Below is a small trained network, with its code and all its weights. Each question gives an input and a target symbol and asks what happens when units are switched off, that is, made to give their printed mean instead of their output.

import numpy as np


def w(rows, s, z=0):
    codes = np.array(rows[::2]) - 128.0
    scale = np.full(codes.shape[1], s)
    scale[-1] = z or s
    return codes * scale


def f(y):
    return y / 2 * (1 + np.tanh(0.7978845608 * (y + 0.044715 * y**3)))


def softmax(a):
    e = np.exp(a - a.max(-1, keepdims=True))
    return e / e.sum(-1, keepdims=True)


def log_softmax(a):
    a = a - a.max(-1, keepdims=True)
    return a - np.log(np.exp(a).sum(-1, keepdims=True))


def net(x, mask):
    ids = ['βεηλμξπφψω'.index(c) for c in x.split()]
    T = len(ids)
    res = E[ids] + P[:T]
    r = res
    for j in range(2):
        rows = slice(2 * j, 2 * j + 2)
        q, k, v = (r @ M[0][rows].T for M in (Q, K, V))
        z = softmax(np.where(np.tri(T) > 0, q @ k.T / 2**0.5, -1e9)) @ v
        o = O[0][rows]
        res = res + np.where(mask[j], z, o[:, -1]) @ o[:, :-1]
    y = f(res @ A[0][:, :-1].T + A[0][:, -1])
    res = res + np.where(mask[2:18], y, B[0][:, -1]) @ B[0][:, :-1]
    return log_softmax(res[-1] @ U[:, :-1].T + U[:, -1])


Q, K, V, O, A, B = {}, {}, {}, {}, {}, {}
E = w([
[107,137,85],'β',
[141,78,159],'ε',
[90,108,207],'η',
[102,120,89],'λ',
[58,96,114],'μ',
[107,100,62],'ξ',
[221,66,177],'π',
[40,112,161],'φ',
[69,254,160],'ψ',
[252,225,61],'ω',
],0.0097)
P = w([
[14,158,216],'0',
[22,127,171],'1',
[3,127,219],'2',
[25,134,190],'3',
[17,150,229],'4',
[13,147,198],'5',
[33,157,168],'6',
],0.0023)
Q[0] = w([
[165,177,16],'h0',
[221,161,1],'h0',
[97,47,61],'h1',
[76,18,182],'h1',
],0.0074)
K[0] = w([
[253,13,16],'h0',
[190,3,20],'h0',
[199,11,162],'h1',
[209,248,78],'h1',
],0.0064)
V[0] = w([
[74,255,85],'h0',
[217,246,176],'h0',
[129,190,155],'h1',
[233,44,122],'h1',
],0.0069)
O[0] = w([
[152,254,99,205],'h0',
[243,201,200,51],'h0',
[112,201,223,134],'h1',
[221,20,149,2],'h1',
],0.0077,0.0025)
A[0] = w([
[56,138,73,94],'n0',
[81,79,222,166],'n1',
[67,42,177,110],'n2',
[133,26,26,45],'n3',
[201,46,52,2],'n4',
[228,178,48,205],'n5',
[58,119,103,67],'n6',
[35,134,36,105],'n7',
[129,59,114,107],'n8',
[85,162,255,180],'n9',
[211,68,223,83],'n10',
[87,35,36,146],'n11',
[83,28,68,181],'n12',
[66,113,129,40],'n13',
[209,71,71,3],'n14',
[154,118,172,16],'n15',
],0.008,0.0069)
B[0] = w([
[67,209,249,184],'n0',
[48,56,10,197],'n1',
[68,7,217,169],'n2',
[157,183,60,126],'n3',
[27,125,87,106],'n4',
[106,38,10,179],'n5',
[23,200,255,145],'n6',
[203,218,210,237],'n7',
[234,109,168,123],'n8',
[75,152,19,243],'n9',
[132,194,226,115],'n10',
[243,160,197,225],'n11',
[226,109,205,255],'n12',
[1,185,244,117],'n13',
[40,203,111,106],'n14',
[71,191,137,97],'n15',
],0.0065,0.0048)
U = w([
[134,162,152,84],'β',
[23,148,244,3],'ε',
[61,83,60,186],'η',
[120,194,105,106],'λ',
[40,68,73,215],'μ',
[68,229,29,118],'ξ',
[224,197,208,185],'π',
[183,1,130,179],'φ',
[185,148,24,101],'ψ',
[125,164,133,106],'ω',
],0.0061,0.0039)

Each question gives the input, a string of symbols that net reads in full, and the target symbol t.
The units are the heads (2 rows each of Q, K, V and O) and the neurons (one row each of A and B). Each row of codes is followed by its name. A weight is (code - 128) times the scale printed after its matrix; where a second scale follows, it is the last column's (O, A, B and U).
mask holds one flag per unit, heads first, then neurons. A switched-off unit (its flag False) gives its mean, the last column of its rows in O or B, instead of its output. The means were averaged over made-up inputs and are rounded, as every weight is.
A unit's drop is (log p(t) with every unit on - log p(t) with that unit switched off) / (log p(t) with every unit on - log p(t) with every unit switched off).
The circuit of an input: a set's keep is (log p(t) with only the set's units on - log p(t) with every unit switched off) / (log p(t) with every unit on - log p(t) with every unit switched off). Starting from the 12 units with the biggest drops (on a tie, the unit counted first), units are removed one at a time, each time the one whose removal leaves the highest keep (on an exact tie, the one counted first), for as long as the keep stays at least 0.8.
circuit, biggest first: the units of the circuit, biggest drop first
k most important neurons: the k neurons with the biggest drops, biggest first
which heads matter: for each layer, one digit per head in row order, 1 if its drop is at least 0.15 and else 0, layers parted by /
drop of u: that unit's drop, to one decimal
input ψ ξ η, target ξ: circuit, biggest first : (h0, n9, h1, n12)
input π ξ ξ, target φ: circuit, biggest first : (h1, h0, n12)
input ξ ξ β, target π: which heads matter : 11
input ξ μ ξ ψ μ β ξ, target π: most important neuron : (n7)
input η ξ μ λ, target π: which heads matter : 10
input ξ ξ π, target φ: which heads matter : 11
input ψ μ η, target ξ: which heads matter : 11
input η ψ ε β φ φ, target ξ: 2 most important neurons : (n9, n12)
input ε ξ λ, target π: 2 most important neurons : (n11, n12)
input ξ ξ φ, target ε: which heads matter : 10
input ξ μ λ ξ, target π: drop of h1 : 0.1
input ξ μ ξ μ, target π: drop of n11 : 0.4
input λ η μ, target ε: drop of n0 : 0.2
